Below is a small trained network, with its code and all its weights. Each question gives an input and a class and asks what happens when units are switched off, that is, made to give their printed mean instead of their output.

import numpy as np


def w(rows, s, z=0):
    codes = np.array(rows[::2]) - 128.0
    scale = np.full(codes.shape[1], s)
    scale[-1] = z or s
    return codes * scale


def norm(h):
    return h / np.sqrt((h * h).mean(-1, keepdims=True) + 1e-5)


def f(y):
    return y / 2 * (1 + np.tanh(0.7978845608 * (y + 0.044715 * y**3)))


def log_softmax(a):
    a = a - a.max(-1, keepdims=True)
    return a - np.log(np.exp(a).sum(-1, keepdims=True))


def net(x, mask):
    res = np.array(x, float).reshape(1, 7) / 4 @ E
    u = 0
    for l in range(3):
        y = f(norm(res) @ A[l][:, :-1].T + A[l][:, -1])
        res = res + np.where(mask[u : u + 12], y, B[l][:, -1]) @ B[l][:, :-1]
        u += 12
    return log_softmax(norm(res)[-1] @ U[:, :-1].T + U[:, -1])


A, B = {}, {}
E = w([
[101,134,105,132],'x0',
[208,60,26,247],'x1',
[122,147,127,150],'x2',
[124,116,123,118],'x3',
[215,148,214,166],'x4',
[237,254,31,30],'x5',
[135,125,131,128],'x6',
],0.0066)
A[0] = w([
[42,141,41,139,182],'L0N1',
[153,130,161,47,81],'L0N2',
[123,151,170,141,68],'L0N3',
[181,238,255,239,205],'L0N4',
[178,188,228,124,193],'L0N5',
[46,58,193,196,254],'L0N6',
[48,172,88,65,179],'L0N7',
[215,114,82,37,87],'L0N8',
[79,137,94,143,79],'L0N9',
[101,163,136,165,14],'L0N10',
[155,96,149,92,131],'L0N11',
[170,87,133,69,139],'L0N12',
],0.0083,0.0042)
B[0] = w([
[202,69,122,68,181],'L0N1',
[74,135,93,123,147],'L0N2',
[132,95,208,67,121],'L0N3',
[80,87,49,42,227],'L0N4',
[131,92,67,64,205],'L0N5',
[121,163,52,84,255],'L0N6',
[160,177,107,85,203],'L0N7',
[117,210,124,253,172],'L0N8',
[185,103,170,129,123],'L0N9',
[138,146,160,118,107],'L0N10',
[72,185,67,93,134],'L0N11',
[192,130,118,141,140],'L0N12',
],0.0066,0.0065)
A[1] = w([
[187,87,142,80,175],'L1N1',
[62,40,150,120,216],'L1N2',
[80,186,204,97,52],'L1N3',
[110,107,60,110,184],'L1N4',
[175,118,156,211,224],'L1N5',
[84,189,145,187,126],'L1N6',
[174,106,59,138,253],'L1N7',
[86,115,26,56,125],'L1N8',
[124,195,157,99,189],'L1N9',
[51,68,184,173,148],'L1N10',
[175,48,250,116,231],'L1N11',
[68,177,215,124,113],'L1N12',
],0.013,0.0025)
B[1] = w([
[125,187,173,136,146],'L1N1',
[158,227,97,146,168],'L1N2',
[113,46,139,111,143],'L1N3',
[132,145,198,139,195],'L1N4',
[81,112,182,100,142],'L1N5',
[92,120,158,75,120],'L1N6',
[76,101,210,92,197],'L1N7',
[123,144,216,172,253],'L1N8',
[47,64,111,156,157],'L1N9',
[134,236,1,148,138],'L1N10',
[139,179,155,163,124],'L1N11',
[159,45,78,62,134],'L1N12',
],0.0084,0.014)
A[2] = w([
[126,103,127,118,45],'L2N1',
[173,119,140,172,70],'L2N2',
[65,158,148,182,113],'L2N3',
[130,73,131,254,70],'L2N4',
[103,154,226,174,157],'L2N5',
[118,100,122,169,94],'L2N6',
[171,65,133,188,148],'L2N7',
[127,121,77,127,78],'L2N8',
[71,144,36,156,123],'L2N9',
[163,187,147,146,67],'L2N10',
[101,175,90,54,254],'L2N11',
[179,43,102,192,193],'L2N12',
],0.012,0.0025)
B[2] = w([
[92,96,89,181,119],'L2N1',
[122,75,113,93,126],'L2N2',
[140,186,165,129,172],'L2N3',
[99,93,103,70,145],'L2N4',
[92,200,165,148,246],'L2N5',
[117,157,147,103,123],'L2N6',
[54,65,131,83,135],'L2N7',
[149,185,92,136,116],'L2N8',
[203,149,173,137,132],'L2N9',
[89,176,97,128,155],'L2N10',
[168,51,96,253,193],'L2N11',
[76,35,97,44,135],'L2N12',
],0.0072,0.011)
U = w([
[127,193,5,139,219],'0',
[63,11,125,40,209],'1',
[104,126,176,130,189],'2',
[122,129,192,110,103],'3',
[106,129,175,138,76],'4',
[117,107,191,166,6],'5',
],0.014,0.0022)

Each question gives the input, the list of numbers given to net, and the class t.
The units are the neurons (one row each of A and B). Each row of codes is followed by its name. A weight is (code - 128) times the scale printed after its matrix; where a second scale follows, it is the last column's (A, B and U).
mask holds one flag per neuron, layer by layer. A switched-off neuron (its flag False) gives its mean, the last column of its row in B, instead of its output. The means were averaged over made-up inputs and are rounded, as every weight is.
A unit's drop is (log p(t) with every unit on - log p(t) with that unit switched off) / (log p(t) with every unit on - log p(t) with every unit switched off).
The circuit of an input: a set's keep is (log p(t) with only the set's units on - log p(t) with every unit switched off) / (log p(t) with every unit on - log p(t) with every unit switched off). Starting from the 12 units with the biggest drops (on a tie, the unit counted first), units are removed one at a time, each time the one whose removal leaves the highest keep (on an exact tie, the one counted first), for as long as the keep stays at least 0.8.
units of the circuit, in order: the units of the circuit, biggest drop first
unit that matters most: the unit with the biggest drop
top k neurons: the k neurons with the biggest drops, biggest first
k most important neurons of layer l: the k neurons of layer l with the biggest drops, biggest first
drop when u is switched off: that unit's drop, to one decimal
input [-7,1,-7,2,-8,6,-2], class 3: units of the circuit, in order -> [L1N8]
input [-6,-6,-3,-2,-4,-2,-1], class 1: top 4 neurons -> [L1N12, L0N4, L1N3, L2N5]
input [6,-4,2,4,3,8,-3], class 0: 3 most important neurons of layer 1 -> [L1N8, L1N4, L1N7]
input [1,-5,5,4,2,8,0], class 0: 2 most important neurons of layer 2 -> [L2N11, L2N5]
input [-6,-7,-3,-4,1,-4,-4], class 1: units of the circuit, in order -> [L1N12, L1N3]
input [-8,4,-3,7,-4,6,8], class 4: 2 most important neurons of layer 0 -> [L0N6, L0N7]
input [2,-8,2,-5,-1,7,1], class 1: 2 most important neurons of layer 2 -> [L2N5, L2N3]
input [8,6,-4,-3,-4,-8,-2], class 0: units of the circuit, in order -> [L1N10, L1N2]
input [-2,-4,5,-1,6,-7,7], class 0: units of the circuit, in order -> [L1N10, L1N7]
input [5,-6,-2,5,6,5,-6], class 1: 2 most important neurons of layer 2 -> [L2N5, L2N3]
input [-5,-6,0,-3,-4,4,-1], class 1: top 2 neurons -> [L1N9, L1N2]
input [-8,-8,-5,5,0,-8,7], class 0: top 3 neurons -> [L1N10, L1N2, L1N7]
input [-3,0,3,-6,2,-7,6], class 0: 2 most important neurons of layer 1 -> [L1N10, L1N2]
input [-1,4,2,-7,-5,3,6], class 2: units of the circuit, in order -> [L1N7]
input [-5,5,-1,4,-6,-6,5], class 0: top 2 neurons -> [L1N2, L1N10]
input [7,-8,4,4,-6,2,4], class 1: top 2 neurons -> [L1N12, L2N5]
input [0,-8,5,4,-2,5,6], class 1: 2 most important neurons of layer 2 -> [L2N5, L2N11]
input [-3,3,-2,4,6,-6,2], class 0: 2 most important neurons of layer 0 -> [L0N7, L0N1]
input [-4,1,2,-3,2,-5,3], class 0: 2 most important neurons of layer 1 -> [L1N2, L1N10]
input [-6,8,-2,0,5,-2,8], class 1: unit that matters most -> L1N8
input [-7,-7,2,2,-5,2,-6], class 1: 2 most important neurons of layer 0 -> [L0N4, L0N6]
input [-7,1,-4,-2,-2,-7,5], class 0: drop when L1N10 is switched off -> 0.2
